[[ 53.7  44.0]
 [ 58.2 -41.2]
 [-59.8  30.1]
 [-80.5 -65.5]]
->
[44.0 58.2]

[[-21.5 -12.3 -73.9 -16.3 -59.5]
 [ 30.3  13.2 -21.5 -12.3 -73.9]]
->
[-59.5 -12.3]

[[-42.3  23.5]
 [-50.7  78.5]]
->
[ 23.5 -50.7]

[[ -1.8 -59.4  31.5 -47.7  24.1]
 [-30.2 -12.7  27.5 -32.0 -32.4]
 [ 32.2 -71.8 -29.6   9.5 -34.2]
 [ 19.6  -5.3 -33.7  32.1 -28.6]]
->
[ 24.1 -32.0 -29.6  -5.3]

[[41.4 37.6 78.8 45.4]
 [39.1 35.0 45.3 47.2]
 [39.4 50.2 35.9 43.1]
 [37.5 40.7 43.3 46.5]]
->
[45.4 45.3 50.2 37.5]

[[ 46.9  -9.2 -30.5  37.3]
 [ 44.0 -14.1  -5.4  27.4]
 [-60.9 -53.6   7.1  40.7]
 [ 75.6  39.7  -8.6 -50.0]
 [-56.8  14.5  22.7 -33.8]]
->
[ 37.3  -5.4 -53.6  75.6]

[[ 69.0 -45.0  82.4  35.3]
 [ 54.6  -9.8 -15.4  25.7]
 [ 11.2  -9.8 -55.8  18.4]
 [ 18.5   5.2  45.3  -5.6]]
->
[ 35.3 -15.4  -9.8  18.5]

[[-16.5 -39.6 -85.1  30.9]
 [ 87.0 -67.1  73.6  44.8]]
->
[30.9 73.6]
---
[[-15.8   6.9  -6.6  10.6 -17.0  -2.7  -0.5   4.7]
 [ 15.6  -8.4 -21.4   0.0 -28.4 -21.6  18.7 -13.6]
 [ 33.0  -7.1   3.6   5.7 -50.0   5.1  -2.0   0.6]
 [ 52.1 -63.7  30.5 -46.8 -40.2  27.6  27.1  -5.6]
 [ 15.3  -9.2 -23.9 -10.5 -29.0 -33.9  18.8  -9.6]
 [ 20.9 -25.2   3.8 -20.3 -31.8  -1.8  14.2  -1.1]
 [  7.8  30.3 -31.5  35.0  18.7 -22.6  -2.2 -21.6]
 [ 19.2 -56.8  49.8 -27.0 -28.5  67.3  16.2   4.1]
 [ 50.1 -87.6  26.6 -54.9 -53.9  33.2  52.2 -16.6]
 [-56.5 -21.1  18.2  -1.9 -22.2  38.3  13.7  16.0]]
->
[[ 16.0  13.7  38.3 -22.2  -1.9  18.2 -21.1 -56.5]
 [-16.6  52.2  33.2 -53.9 -54.9  26.6 -87.6  50.1]
 [  4.1  16.2  67.3 -28.5 -27.0  49.8 -56.8  19.2]
 [-21.6  -2.2 -22.6  18.7  35.0 -31.5  30.3   7.8]
 [ -1.1  14.2  -1.8 -31.8 -20.3   3.8 -25.2  20.9]
 [ -9.6  18.8 -33.9 -29.0 -10.5 -23.9  -9.2  15.3]
 [ -5.6  27.1  27.6 -40.2 -46.8  30.5 -63.7  52.1]
 [  0.6  -2.0   5.1 -50.0   5.7   3.6  -7.1  33.0]
 [-13.6  18.7 -21.6 -28.4   0.0 -21.4  -8.4  15.6]
 [  4.7  -0.5  -2.7 -17.0  10.6  -6.6   6.9 -15.8]]

[[ 66.6 -77.7]
 [ 31.5  15.8]
 [-69.2   6.3]]
->
[[  6.3 -69.2]
 [ 15.8  31.5]
 [-77.7  66.6]]

[[-26.6 -37.6 -39.0  41.0 -38.3  22.4 -72.2]
 [-76.0  13.4 -13.1  53.2  73.4  10.8 -42.6]
 [-23.6  -4.4  -4.0  -6.7 -31.7  15.6   7.1]
 [ 45.5  28.0  21.1  64.8  63.0  72.2 -50.0]
 [-39.7  69.1  41.3 -50.6 -74.2 -44.6 -41.7]
 [ 29.3  52.7  66.1  19.9 -29.6 -43.1 -66.6]]
->
[[-66.6 -43.1 -29.6  19.9  66.1  52.7  29.3]
 [-41.7 -44.6 -74.2 -50.6  41.3  69.1 -39.7]
 [-50.0  72.2  63.0  64.8  21.1  28.0  45.5]
 [  7.1  15.6 -31.7  -6.7  -4.0  -4.4 -23.6]
 [-42.6  10.8  73.4  53.2 -13.1  13.4 -76.0]
 [-72.2  22.4 -38.3  41.0 -39.0 -37.6 -26.6]]

[[ 10.8  -4.5  -4.6   3.3  11.3 -12.6  -7.6   8.2   1.8  14.9  -0.6  -3.6
    2.5   4.0  -6.2   7.4]
 [ 13.3   7.7  -6.1  -3.3 -14.0  25.7  19.2  -0.9   1.5 -13.0   2.0 -15.0
   24.2  -2.8  -2.0 -11.4]
 [ 14.7   6.8   7.0  10.3 -26.8  67.5  37.5  11.6   7.8 -18.9   3.6 -20.4
   35.3  -0.7  28.0   5.4]
 [ -9.6   6.3  14.0   9.2   2.9   3.7  -6.7  -9.0  -4.0  -9.5  -0.1  -0.4
    3.9   7.8   4.8  -0.2]
 [ -5.9   2.6   6.7   3.1  -7.0  11.1   1.6   0.9  -3.1  -5.5  -0.1   6.7
   -7.3  -1.1   6.7   0.1]
 [ -9.2   2.1   6.2   1.3   2.0  -2.9  -3.7  -8.3  -1.3  -6.3   0.0   1.0
   -0.5   2.5   2.2  -1.6]]
->
[[ -1.6   2.2   2.5  -0.5   1.0   0.0  -6.3  -1.3  -8.3  -3.7  -2.9   2.0
    1.3   6.2   2.1  -9.2]
 [  0.1   6.7  -1.1  -7.3   6.7  -0.1  -5.5  -3.1   0.9   1.6  11.1  -7.0
    3.1   6.7   2.6  -5.9]
 [ -0.2   4.8   7.8   3.9  -0.4  -0.1  -9.5  -4.0  -9.0  -6.7   3.7   2.9
    9.2  14.0   6.3  -9.6]
 [  5.4  28.0  -0.7  35.3 -20.4   3.6 -18.9   7.8  11.6  37.5  67.5 -26.8
   10.3   7.0   6.8  14.7]
 [-11.4  -2.0  -2.8  24.2 -15.0   2.0 -13.0   1.5  -0.9  19.2  25.7 -14.0
   -3.3  -6.1   7.7  13.3]
 [  7.4  -6.2   4.0   2.5  -3.6  -0.6  14.9   1.8   8.2  -7.6 -12.6  11.3
    3.3  -4.6  -4.5  10.8]]

[[ 37.1  15.8  12.8  -0.7   7.7  -6.9 -11.1 -21.0  -3.2]
 [-36.1 -61.7   5.4  57.1  10.7  16.4  52.6  64.2  20.6]
 [ -9.7  12.1   8.4  -8.8  -7.0  -5.0   2.7  -9.2 -13.1]
 [-15.4  -2.9  33.4 -15.7   5.5  -0.3   7.0 -14.4  -4.0]]
->
[[ -4.0 -14.4   7.0  -0.3   5.5 -15.7  33.4  -2.9 -15.4]
 [-13.1  -9.2   2.7  -5.0  -7.0  -8.8   8.4  12.1  -9.7]
 [ 20.6  64.2  52.6  16.4  10.7  57.1   5.4 -61.7 -36.1]
 [ -3.2 -21.0 -11.1  -6.9   7.7  -0.7  12.8  15.8  37.1]]

[[-35.7  61.4 -51.2 -19.6  -5.2 -44.6  54.2 -20.7   9.0  20.1  43.8]
 [-60.3  13.3 -63.0 -22.4  62.0  53.9  32.7 -41.5  34.2 -72.6 -12.1]
 [-30.1   3.1 -50.3  28.1  43.0  80.4  34.7 -23.5   4.1 -72.1 -24.9]
 [-46.5  19.6 -18.1  -9.8  28.1 -43.3  25.4  30.7  36.8  40.1  40.6]
 [  9.0  24.9   1.6   2.0  10.6  40.7 -13.2 -36.2  20.0 -64.8 -41.0]]
->
[[-41.0 -64.8  20.0 -36.2 -13.2  40.7  10.6   2.0   1.6  24.9   9.0]
 [ 40.6  40.1  36.8  30.7  25.4 -43.3  28.1  -9.8 -18.1  19.6 -46.5]
 [-24.9 -72.1   4.1 -23.5  34.7  80.4  43.0  28.1 -50.3   3.1 -30.1]
 [-12.1 -72.6  34.2 -41.5  32.7  53.9  62.0 -22.4 -63.0  13.3 -60.3]
 [ 43.8  20.1   9.0 -20.7  54.2 -44.6  -5.2 -19.6 -51.2  61.4 -35.7]]

[[-28.3 -38.4 -17.8  56.3  32.7  18.3   4.4  48.8  14.6  15.0]
 [ -7.3   7.6  -2.5 -14.9   4.4 -22.5   3.6   4.9  -2.9  -0.7]
 [  1.4  27.8   4.2 -73.3  -2.4 -11.2 -40.9 -42.8   6.6   3.9]
 [ 35.1  22.7  18.3 -12.1 -34.5  -2.3  30.0 -43.0 -17.4 -24.9]
 [ 13.1  -1.5  14.9  20.1 -26.1 -55.7  32.4  16.3 -14.3  -4.9]
 [-20.0 -29.6 -12.7  24.7  42.2  46.6 -28.7  19.5  16.7  17.1]
 [ 37.4  22.5  27.7 -52.5 -36.8 -30.3  -4.2 -56.4 -14.5  -8.5]
 [  1.4  33.1  -4.8 -15.8  -9.3  20.7  14.6 -31.4   3.3  -8.9]]
->
[[ -8.9   3.3 -31.4  14.6  20.7  -9.3 -15.8  -4.8  33.1   1.4]
 [ -8.5 -14.5 -56.4  -4.2 -30.3 -36.8 -52.5  27.7  22.5  37.4]
 [ 17.1  16.7  19.5 -28.7  46.6  42.2  24.7 -12.7 -29.6 -20.0]
 [ -4.9 -14.3  16.3  32.4 -55.7 -26.1  20.1  14.9  -1.5  13.1]
 [-24.9 -17.4 -43.0  30.0  -2.3 -34.5 -12.1  18.3  22.7  35.1]
 [  3.9   6.6 -42.8 -40.9 -11.2  -2.4 -73.3   4.2  27.8   1.4]
 [ -0.7  -2.9   4.9   3.6 -22.5   4.4 -14.9  -2.5   7.6  -7.3]
 [ 15.0  14.6  48.8   4.4  18.3  32.7  56.3 -17.8 -38.4 -28.3]]
